Here is a tiny trained network, its code and every weight. The questions are about switching its units off for an input and a target symbol, where a switched-off unit gives its printed mean instead of its output.

import numpy as np


def w(rows, s, z=0):
    codes = np.array(rows[::2]) - 128.0
    scale = np.full(codes.shape[1], s)
    scale[-1] = z or s
    return codes * scale


def f(y):
    return y / 2 * (1 + np.tanh(0.7978845608 * (y + 0.044715 * y**3)))


def softmax(a):
    e = np.exp(a - a.max(-1, keepdims=True))
    return e / e.sum(-1, keepdims=True)


def log_softmax(a):
    a = a - a.max(-1, keepdims=True)
    return a - np.log(np.exp(a).sum(-1, keepdims=True))


def net(x, mask):
    ids = ['ΔΘΨΩβγεημπτ'.index(c) for c in x.split()]
    T = len(ids)
    res = E[ids] + P[:T]
    r = res
    for j in range(3):
        rows = slice(2 * j, 2 * j + 2)
        q, k, v = (r @ M[0][rows].T for M in (Q, K, V))
        z = softmax(np.where(np.tri(T) > 0, q @ k.T / 2**0.5, -1e9)) @ v
        o = O[0][rows]
        res = res + np.where(mask[j], z, o[:, -1]) @ o[:, :-1]
    y = f(res @ A[0][:, :-1].T + A[0][:, -1])
    res = res + np.where(mask[3:15], y, B[0][:, -1]) @ B[0][:, :-1]
    return log_softmax(res[-1] @ U[:, :-1].T + U[:, -1])


Q, K, V, O, A, B = {}, {}, {}, {}, {}, {}
E = w([
[132,254,102,121],'Δ',
[130,202,128,109],'Θ',
[156,143,64,130],'Ψ',
[110,82,142,166],'Ω',
[99,129,98,170],'β',
[152,129,88,119],'γ',
[119,147,118,77],'ε',
[177,61,157,167],'η',
[134,179,111,125],'μ',
[153,118,93,138],'π',
[171,117,106,197],'τ',
],0.02)
P = w([
[46,215,253,157],'0',
[70,124,62,160],'1',
[79,117,58,154],'2',
[95,114,55,153],'3',
[95,116,60,156],'4',
[99,115,65,159],'5',
[98,120,64,155],'6',
[99,134,71,155],'7',
[93,131,70,156],'8',
[79,135,77,168],'9',
[94,123,69,162],'10',
[84,146,74,160],'11',
[88,124,88,180],'12',
[90,127,65,169],'13',
],0.0058)
Q[0] = w([
[63,78,158,123],'H1',
[34,114,96,85],'H1',
[225,152,128,137],'H2',
[129,106,251,25],'H2',
[148,51,160,123],'H3',
[142,186,102,13],'H3',
],0.02)
K[0] = w([
[110,119,81,198],'H1',
[121,52,104,115],'H1',
[144,75,113,126],'H2',
[163,135,1,105],'H2',
[137,73,99,126],'H3',
[96,227,73,92],'H3',
],0.023)
V[0] = w([
[198,108,86,135],'H1',
[197,184,251,131],'H1',
[99,215,69,148],'H2',
[2,101,171,57],'H2',
[129,126,110,62],'H3',
[158,142,37,97],'H3',
],0.013)
O[0] = w([
[136,95,163,139,52],'H1',
[95,80,2,98,159],'H1',
[248,183,129,109,253],'H2',
[49,191,246,174,82],'H2',
[127,131,167,95,40],'H3',
[92,154,87,74,203],'H3',
],0.0099,0.004)
A[0] = w([
[121,99,136,102,255],'N1',
[101,153,128,6,47],'N2',
[87,80,104,125,121],'N3',
[157,57,152,103,99],'N4',
[148,102,205,73,108],'N5',
[193,181,143,128,127],'N6',
[127,119,69,241,59],'N7',
[55,90,156,131,109],'N8',
[51,143,117,138,142],'N9',
[71,100,155,67,117],'N10',
[96,135,99,70,104],'N11',
[140,71,123,61,181],'N12',
],0.011,0.0065)
B[0] = w([
[224,37,159,76,159],'N1',
[124,197,228,195,193],'N2',
[159,113,79,156,165],'N3',
[141,211,42,144,135],'N4',
[110,184,40,152,132],'N5',
[56,73,113,124,254],'N6',
[116,226,164,113,226],'N7',
[186,175,123,113,141],'N8',
[130,7,174,133,203],'N9',
[149,230,121,132,126],'N10',
[130,135,98,167,190],'N11',
[129,170,167,107,158],'N12',
],0.015,0.0086)
U = w([
[171,169,176,147,100],'Δ',
[190,104,168,255,98],'Θ',
[92,153,200,102,204],'Ψ',
[55,135,147,204,81],'Ω',
[117,121,184,124,166],'β',
[126,131,181,131,98],'γ',
[131,108,184,112,152],'ε',
[127,144,234,111,131],'η',
[86,107,119,148,166],'μ',
[111,196,153,189,3],'π',
[132,119,194,208,202],'τ',
],0.0094,0.0059)

Each question gives the input, a string of symbols that net reads in full, and the target symbol t.
The units are the heads (2 rows each of Q, K, V and O) and the neurons (one row each of A and B). Each row of codes is followed by its name. A weight is (code - 128) times the scale printed after its matrix; where a second scale follows, it is the last column's (O, A, B and U).
mask holds one flag per unit, heads first, then neurons. A switched-off unit (its flag False) gives its mean, the last column of its rows in O or B, instead of its output. The means were averaged over made-up inputs and are rounded, as every weight is.
A unit's drop is (log p(t) with every unit on - log p(t) with that unit switched off) / (log p(t) with every unit on - log p(t) with every unit switched off).
The circuit of an input: a set's keep is (log p(t) with only the set's units on - log p(t) with every unit switched off) / (log p(t) with every unit on - log p(t) with every unit switched off). Starting from the 12 units with the biggest drops (on a tie, the unit counted first), units are removed one at a time, each time the one whose removal leaves the highest keep (on an exact tie, the one counted first), for as long as the keep stays at least 0.8.
circuit, biggest first: the units of the circuit, biggest drop first
unit that matters most: the unit with the biggest drop
top k neurons: the k neurons with the biggest drops, biggest first
heads that matter: for each layer, one digit per head in row order, 1 if its drop is at least 0.15 and else 0, layers parted by /
drop of u: that unit's drop, to one decimal
input Δ π β β ε Δ π, target μ: unit that matters most	N6
input τ τ Δ Ψ, target Δ: heads that matter	010
input Θ Δ Ω Δ γ Ω ε Θ Δ Ω τ Θ Δ Δ, target Ω: circuit, biggest first	[N1, H2, H1]
input η ε Δ τ Δ β, target Θ: heads that matter	010
input Δ Δ γ Θ Δ, target μ: circuit, biggest first	[N6, H2, N7]
input Δ γ τ τ Δ μ, target μ: heads that matter	010
input τ γ Δ τ Δ η τ, target Δ: top 3 neurons	[N7, N6, N9]
input Δ γ τ τ ε τ Ψ, target μ: circuit, biggest first	[N6, H2, N2]
input τ τ Ψ Δ Δ ε τ γ τ Ψ Θ τ Δ τ, target Δ: circuit, biggest first	[N7, H2, N6, N9]
input ε Δ Θ Ω Δ π γ π τ Δ, target Ω: top 2 neurons	[N1, N11]
input Δ Δ Δ ε Δ τ η, target Δ: top 3 neurons	[N7, N12, N6]
input η τ γ, target Θ: heads that matter	011
input Θ β Θ Δ τ, target π: top 3 neurons	[N7, N9, N1]
input η τ Δ π Ψ η Δ Δ, target Θ: unit that matters most	H2
input Ω Ψ Ω Δ, target τ: drop of N2	0.3
input Ω Δ Δ, target τ: drop of N7	0.2
input η τ Δ β τ β Δ Θ Ω, target Θ: drop of N6	0.2
